Here is a tiny trained network, its code and every weight. The questions are about switching its units off for an input and a class, where a switched-off unit gives its printed mean instead of its output.

import numpy as np


def w(rows, s, z=0):
    codes = np.array(rows[::2]) - 128.0
    scale = np.full(codes.shape[1], s)
    scale[-1] = z or s
    return codes * scale


def f(y):
    return np.maximum(y, 0)


def log_softmax(a):
    a = a - a.max(-1, keepdims=True)
    return a - np.log(np.exp(a).sum(-1, keepdims=True))


def net(x, mask):
    res = np.array(x, float).reshape(1, 7) / 4 @ E
    y = f(res @ A[0][:, :-1].T + A[0][:, -1])
    res = res + np.where(mask, y, B[0][:, -1]) @ B[0][:, :-1]
    return log_softmax(res[-1] @ U[:, :-1].T + U[:, -1])


A, B = {}, {}
E = w([
[128,128,128],'x0',
[40,24,78],'x1',
[128,128,127],'x2',
[128,129,128],'x3',
[17,203,86],'x4',
[127,127,129],'x5',
[160,149,1],'x6',
],0.0062)
A[0] = w([
[81,184,143,101],'N1',
[169,166,143,98],'N2',
[92,107,245,92],'N3',
[183,234,169,89],'N4',
[173,112,145,109],'N5',
[167,81,102,124],'N6',
[82,145,140,171],'N7',
[126,151,209,112],'N8',
[190,114,75,141],'N9',
[83,167,146,173],'N10',
[47,181,124,63],'N11',
[137,114,96,119],'N12',
[114,97,123,96],'N13',
[181,141,182,143],'N14',
[104,78,116,84],'N15',
[187,193,153,84],'N16',
[102,13,138,122],'N17',
[155,156,133,99],'N18',
[229,53,155,81],'N19',
[105,61,99,83],'N20',
[131,134,135,203],'N21',
[109,100,118,91],'N22',
[150,70,176,129],'N23',
[156,162,162,85],'N24',
[131,120,139,254],'N25',
[162,85,106,129],'N26',
[185,174,60,116],'N27',
[163,109,51,93],'N28',
[144,148,64,83],'N29',
[206,154,141,135],'N30',
[85,121,203,83],'N31',
[160,109,125,206],'N32',
],0.012,0.0067)
B[0] = w([
[182,101,72,167],'N1',
[88,89,119,165],'N2',
[198,103,251,211],'N3',
[60,2,97,218],'N4',
[172,127,102,162],'N5',
[148,147,80,173],'N6',
[116,180,92,187],'N7',
[139,192,188,190],'N8',
[127,189,192,192],'N9',
[152,179,64,195],'N10',
[221,76,100,174],'N11',
[124,152,156,151],'N12',
[103,102,126,142],'N13',
[108,176,113,206],'N14',
[94,68,129,155],'N15',
[68,56,110,188],'N16',
[13,99,132,214],'N17',
[107,100,129,149],'N18',
[247,55,76,211],'N19',
[65,57,128,171],'N20',
[99,191,113,203],'N21',
[102,92,138,142],'N22',
[168,194,68,192],'N23',
[77,95,126,159],'N24',
[84,240,110,255],'N25',
[151,136,89,170],'N26',
[184,160,222,196],'N27',
[163,111,226,176],'N28',
[173,126,210,162],'N29',
[41,142,102,203],'N30',
[173,121,205,174],'N31',
[112,187,105,211],'N32',
],0.021,0.0067)
U = w([
[91,178,170,255],'0',
[119,151,255,84],'1',
[52,98,161,55],'2',
[191,121,95,84],'3',
],0.0086,0.0054)

Each question gives the input, the list of numbers given to net, and the class t.
The units are the neurons (one row each of A and B). Each row of codes is followed by its name. A weight is (code - 128) times the scale printed after its matrix; where a second scale follows, it is the last column's (A, B and U).
mask holds one flag per neuron, in row order. A switched-off neuron (its flag False) gives its mean, the last column of its row in B, instead of its output. The means were averaged over made-up inputs and are rounded, as every weight is.
A unit's drop is (log p(t) with every unit on - log p(t) with that unit switched off) / (log p(t) with every unit on - log p(t) with every unit switched off).
The circuit of an input: a set's keep is (log p(t) with only the set's units on - log p(t) with every unit switched off) / (log p(t) with every unit on - log p(t) with every unit switched off). Starting from the 12 units with the biggest drops (on a tie, the unit counted first), units are removed one at a time, each time the one whose removal leaves the highest keep (on an exact tie, the one counted first), for as long as the keep stays at least 0.8.
circuit, biggest first: the units of the circuit, biggest drop first
most important unit: the unit with the biggest drop
top k neurons: the k neurons with the biggest drops, biggest first
drop of u: that unit's drop, to one decimal
input [-1,1,-2,2,-5,4,6], class 1: top 3 neurons	N28; N9; N27
input [-2,3,-6,-2,8,-6,4], class 3: most important unit	N11
input [2,-6,6,6,8,3,8], class 1: top 3 neurons	N27; N29; N19
input [-7,-4,-7,0,5,2,0], class 3: circuit, biggest first	N17; N1; N11
input [-8,8,-6,4,-5,-6,2], class 2: top 2 neurons	N17; N20
input [5,-5,-2,2,-4,-2,-3], class 2: top 3 neurons	N4; N16; N30
input [0,5,-3,-3,-1,-2,7], class 1: circuit, biggest first	N28; N29
input [4,8,0,-5,-7,3,-3], class 2: top 2 neurons	N17; N20
input [7,-2,-8,-8,7,2,2], class 3: circuit, biggest first	N11; N1
input [4,8,7,-3,3,-1,4], class 2: circuit, biggest first	N20; N17
input [-3,2,3,-2,-5,-1,7], class 1: circuit, biggest first	N28; N27
input [8,-6,-7,1,1,-3,3], class 2: circuit, biggest first	N4; N16
input [-1,-7,5,6,-4,-6,5], class 2: top 2 neurons	N4; N16
input [1,-8,-2,-4,0,4,8], class 1: circuit, biggest first	N27
input [1,5,-1,5,-1,0,6], class 1: circuit, biggest first	N28; N29
input [0,0,-8,-7,4,-1,5], class 1: top 2 neurons	N27; N29
input [-7,5,-2,8,-7,5,-5], class 3: top 2 neurons	N19; N23
input [-3,5,-5,-3,2,5,-7], class 1: top 2 neurons	N3; N31
input [-7,6,0,2,-8,1,-3], class 3: top 2 neurons	N19; N23
input [3,8,6,-8,-5,-6,6], class 2: circuit, biggest first	N17
input [8,2,2,-4,7,-1,-1], class 3: drop of N11	0.2
input [0,-1,-7,0,-1,4,8], class 1: drop of N27	0.1
input [0,6,-4,-3,-4,5,-3], class 2: drop of N29	0.0
